Here is a tiny trained network, its code and every weight. The questions are about switching its units off for an input and a class, where a switched-off unit gives its printed mean instead of its output.

import numpy as np


def w(rows, s, z=0):
    codes = np.array(rows[::2]) - 128.0
    scale = np.full(codes.shape[1], s)
    scale[-1] = z or s
    return codes * scale


def f(y):
    return y / 2 * (1 + np.tanh(0.7978845608 * (y + 0.044715 * y**3)))


def log_softmax(a):
    a = a - a.max(-1, keepdims=True)
    return a - np.log(np.exp(a).sum(-1, keepdims=True))


def net(x, mask):
    res = np.array(x, float).reshape(1, 8) / 4 @ E
    y = f(res @ A[0][:, :-1].T + A[0][:, -1])
    res = res + np.where(mask, y, B[0][:, -1]) @ B[0][:, :-1]
    return log_softmax(res[-1] @ U[:, :-1].T + U[:, -1])


A, B = {}, {}
E = w([
[154,80,116,190,142,89,127,155,124,88,158],'x0',
[128,186,152,145,142,157,100,154,164,133,155],'x1',
[61,86,89,122,118,111,134,175,180,171,157],'x2',
[114,114,123,134,139,132,156,175,184,102,9],'x3',
[225,116,159,138,98,125,157,115,177,187,137],'x4',
[136,112,138,124,143,115,159,103,121,138,133],'x5',
[121,129,121,133,113,138,102,142,130,119,119],'x6',
[122,153,109,129,165,98,83,129,85,188,99],'x7',
],0.012)
A[0] = w([
[237,167,101,100,133,133,80,98,81,58,107,72],'N0',
[151,122,94,202,126,83,137,166,108,93,147,87],'N1',
[140,95,178,137,88,140,62,89,85,129,198,103],'N2',
[94,201,84,110,38,169,145,77,119,178,81,57],'N3',
[35,125,133,151,122,112,168,94,189,155,163,98],'N4',
[107,106,110,110,149,111,109,82,90,91,155,77],'N5',
[147,112,152,106,106,159,80,165,21,185,175,133],'N6',
[108,74,47,87,145,103,174,139,173,193,167,172],'N7',
[101,141,138,29,92,186,136,112,147,121,136,61],'N8',
[22,133,161,150,101,116,142,101,102,79,108,116],'N9',
[179,71,176,138,28,113,128,125,104,192,96,174],'N10',
[189,178,51,175,67,102,115,115,88,169,189,118],'N11',
[155,85,162,216,215,19,68,176,150,79,197,78],'N12',
[124,113,94,122,98,142,161,218,167,202,157,60],'N13',
[175,126,160,94,87,92,100,99,164,200,84,124],'N14',
[127,132,108,134,83,194,193,152,135,54,162,80],'N15',
[97,124,168,113,105,64,154,157,27,101,211,192],'N16',
[205,172,98,162,33,171,148,103,149,180,99,95],'N17',
[89,151,195,139,124,139,93,42,156,134,211,97],'N18',
[144,201,97,173,244,63,65,100,72,212,101,113],'N19',
[183,148,246,80,170,159,172,127,80,48,112,146],'N20',
[64,119,106,149,212,149,109,132,70,82,145,128],'N21',
[103,158,73,94,109,144,130,127,135,173,185,14],'N22',
[60,107,161,52,229,114,107,126,67,107,104,196],'N23',
[164,95,168,232,120,115,81,133,166,163,165,97],'N24',
[193,120,84,61,147,166,140,156,150,55,199,36],'N25',
[100,120,180,90,87,227,235,116,149,43,171,154],'N26',
[143,218,197,152,215,194,78,216,217,139,192,196],'N27',
[215,159,131,96,187,116,79,91,67,113,68,76],'N28',
[84,148,176,48,119,181,134,84,148,148,125,51],'N29',
[160,74,149,177,65,66,140,135,121,163,109,252],'N30',
[127,160,91,28,136,142,106,84,135,196,97,107],'N31',
[162,149,122,130,209,98,105,169,105,173,46,138],'N32',
[117,71,111,77,224,111,92,173,144,206,161,93],'N33',
[101,183,166,129,149,124,154,111,192,106,72,98],'N34',
[143,100,182,154,102,169,150,170,98,106,42,150],'N35',
[80,133,153,2,151,246,134,90,195,153,169,92],'N36',
[167,137,124,151,209,95,183,226,148,93,81,103],'N37',
[134,166,97,75,79,175,162,238,66,135,61,202],'N38',
],0.0074,0.0029)
B[0] = w([
[75,171,98,162,79,114,57,116,158,137,67,220],'N0',
[160,167,48,140,182,176,123,61,67,112,104,180],'N1',
[78,120,80,60,81,120,177,131,167,176,93,212],'N2',
[143,90,68,187,187,161,116,63,91,123,94,189],'N3',
[120,131,142,178,111,84,83,100,176,61,70,173],'N4',
[105,139,141,128,130,66,158,82,149,90,154,172],'N5',
[49,94,128,92,108,165,166,229,102,165,186,208],'N6',
[72,153,189,133,128,86,33,99,195,65,75,220],'N7',
[143,130,101,159,166,124,132,127,59,158,112,176],'N8',
[124,239,242,165,139,155,144,150,109,112,224,199],'N9',
[116,176,170,104,179,99,146,142,162,46,181,210],'N10',
[79,84,156,131,105,146,131,156,47,125,160,204],'N11',
[166,114,40,171,160,194,119,79,35,112,57,239],'N12',
[111,195,125,186,113,86,156,108,117,94,69,182],'N13',
[174,194,132,149,192,148,161,169,87,104,220,195],'N14',
[211,133,76,163,148,119,90,185,165,188,182,191],'N15',
[135,90,164,48,99,112,153,106,58,135,164,234],'N16',
[75,160,203,194,184,137,148,113,123,86,156,201],'N17',
[86,118,114,100,86,109,195,122,109,131,102,209],'N18',
[157,62,118,166,127,97,95,220,142,161,143,245],'N19',
[36,140,80,105,65,62,43,102,182,75,126,244],'N20',
[177,120,202,163,142,167,164,113,139,109,159,234],'N21',
[109,151,111,160,63,145,149,122,94,106,126,161],'N22',
[173,144,198,152,198,164,144,180,172,114,175,237],'N23',
[117,166,132,147,128,153,159,106,67,96,118,181],'N24',
[115,98,58,177,98,117,116,157,142,161,156,164],'N25',
[236,70,100,110,113,103,3,236,207,238,186,249],'N26',
[130,100,200,28,157,135,95,166,92,111,2,255],'N27',
[82,152,106,185,88,61,37,119,201,145,105,220],'N28',
[223,138,94,223,115,203,139,52,61,55,86,182],'N29',
[156,151,145,71,204,151,149,128,110,46,122,210],'N30',
[155,54,118,138,155,191,102,58,141,141,116,207],'N31',
[142,110,114,99,98,126,173,175,194,221,197,207],'N32',
[151,152,30,150,96,67,81,166,217,104,78,185],'N33',
[71,83,102,112,58,161,182,79,83,167,138,179],'N34',
[68,106,120,93,73,136,152,146,141,133,177,205],'N35',
[145,114,97,170,149,169,92,138,101,108,59,214],'N36',
[115,64,138,83,58,189,205,86,71,165,97,210],'N37',
[148,119,90,102,145,121,171,157,53,101,210,209],'N38',
],0.0054,0.0072)
U = w([
[213,69,33,206,165,249,132,1,73,127,82,50],'0',
[216,57,98,158,111,126,98,180,184,227,163,93],'1',
[52,185,121,186,53,66,95,69,192,101,75,49],'2',
[136,231,238,172,173,185,227,126,129,77,186,81],'3',
[88,77,119,66,38,191,252,123,111,197,108,79],'4',
[156,93,149,89,158,164,121,105,134,120,111,254],'5',
[148,136,119,109,135,155,142,120,130,127,119,216],'6',
[156,65,179,52,153,149,117,98,107,109,76,171],'7',
],0.007,0.0037)

Each question gives the input, the list of numbers given to net, and the class t.
The units are the neurons (one row each of A and B). Each row of codes is followed by its name. A weight is (code - 128) times the scale printed after its matrix; where a second scale follows, it is the last column's (A, B and U).
mask holds one flag per neuron, in row order. A switched-off neuron (its flag False) gives its mean, the last column of its row in B, instead of its output. The means were averaged over made-up inputs and are rounded, as every weight is.
A unit's drop is (log p(t) with every unit on - log p(t) with that unit switched off) / (log p(t) with every unit on - log p(t) with every unit switched off).
The circuit of an input: a set's keep is (log p(t) with only the set's units on - log p(t) with every unit switched off) / (log p(t) with every unit on - log p(t) with every unit switched off). Starting from the 12 units with the biggest drops (on a tie, the unit counted first), units are removed one at a time, each time the one whose removal leaves the highest keep (on an exact tie, the one counted first), for as long as the keep stays at least 0.8.
circuit, biggest first: the units of the circuit, biggest drop first
unit that matters most: the unit with the biggest drop
top k neurons: the k neurons with the biggest drops, biggest first
input [-5,-2,-6,2,7,-1,-3,-3], class 3: circuit, biggest first : N17
input [-2,5,2,-8,-5,6,8,8], class 1: top 3 neurons : N19, N33, N23
input [-5,-8,-8,2,-2,-8,2,7], class 2: top 2 neurons : N28, N0
input [0,3,-3,7,7,7,1,2], class 3: circuit, biggest first : N14, N17
input [-6,1,-1,-3,2,5,-4,-1], class 0: circuit, biggest first : N29, N36
input [-7,-5,3,4,6,-7,-7,5], class 0: circuit, biggest first : N31, N3
input [-4,4,-8,-1,5,-6,3,7], class 2: top 3 neurons : N28, N0, N26
input [-3,0,-7,-4,-7,-5,6,-8], class 1: top 2 neurons : N26, N15
input [-4,-5,-1,7,4,-1,2,0], class 4: circuit, biggest first : N35, N34
input [-6,-6,-6,3,5,1,5,8], class 1: circuit, biggest first : N32, N19
input [-3,-3,0,-3,4,0,3,-2], class 3: circuit, biggest first : N10, N17, N14
input [-4,-5,1,-8,-2,6,8,5], class 4: circuit, biggest first : N6, N2
input [6,-4,3,7,-6,1,7,7], class 1: top 3 neurons : N32, N19, N23
input [-5,-2,8,-2,-7,-2,-8,2], class 2: top 2 neurons : N33, N7
input [-2,5,-7,-2,-5,-3,4,-2], class 2: circuit, biggest first : N20, N0
input [1,-2,7,4,-3,2,-4,-4], class 2: unit that matters most : N7
input [-4,7,-1,-1,-4,1,-2,-4], class 7: top 2 neurons : N27, N12
input [3,-7,-1,-4,7,1,8,6], class 5: top 2 neurons : N30, N9
input [6,-3,-7,5,2,1,-4,-5], class 2: top 2 neurons : N20, N0
input [6,4,-6,6,-1,-8,-1,8], class 1: circuit, biggest first : N32
input [-1,1,-6,-5,-1,-6,6,1], class 2: circuit, biggest first : N0, N28
input [8,-4,1,-2,-1,-4,-7,5], class 0: top 2 neurons : N12, N1
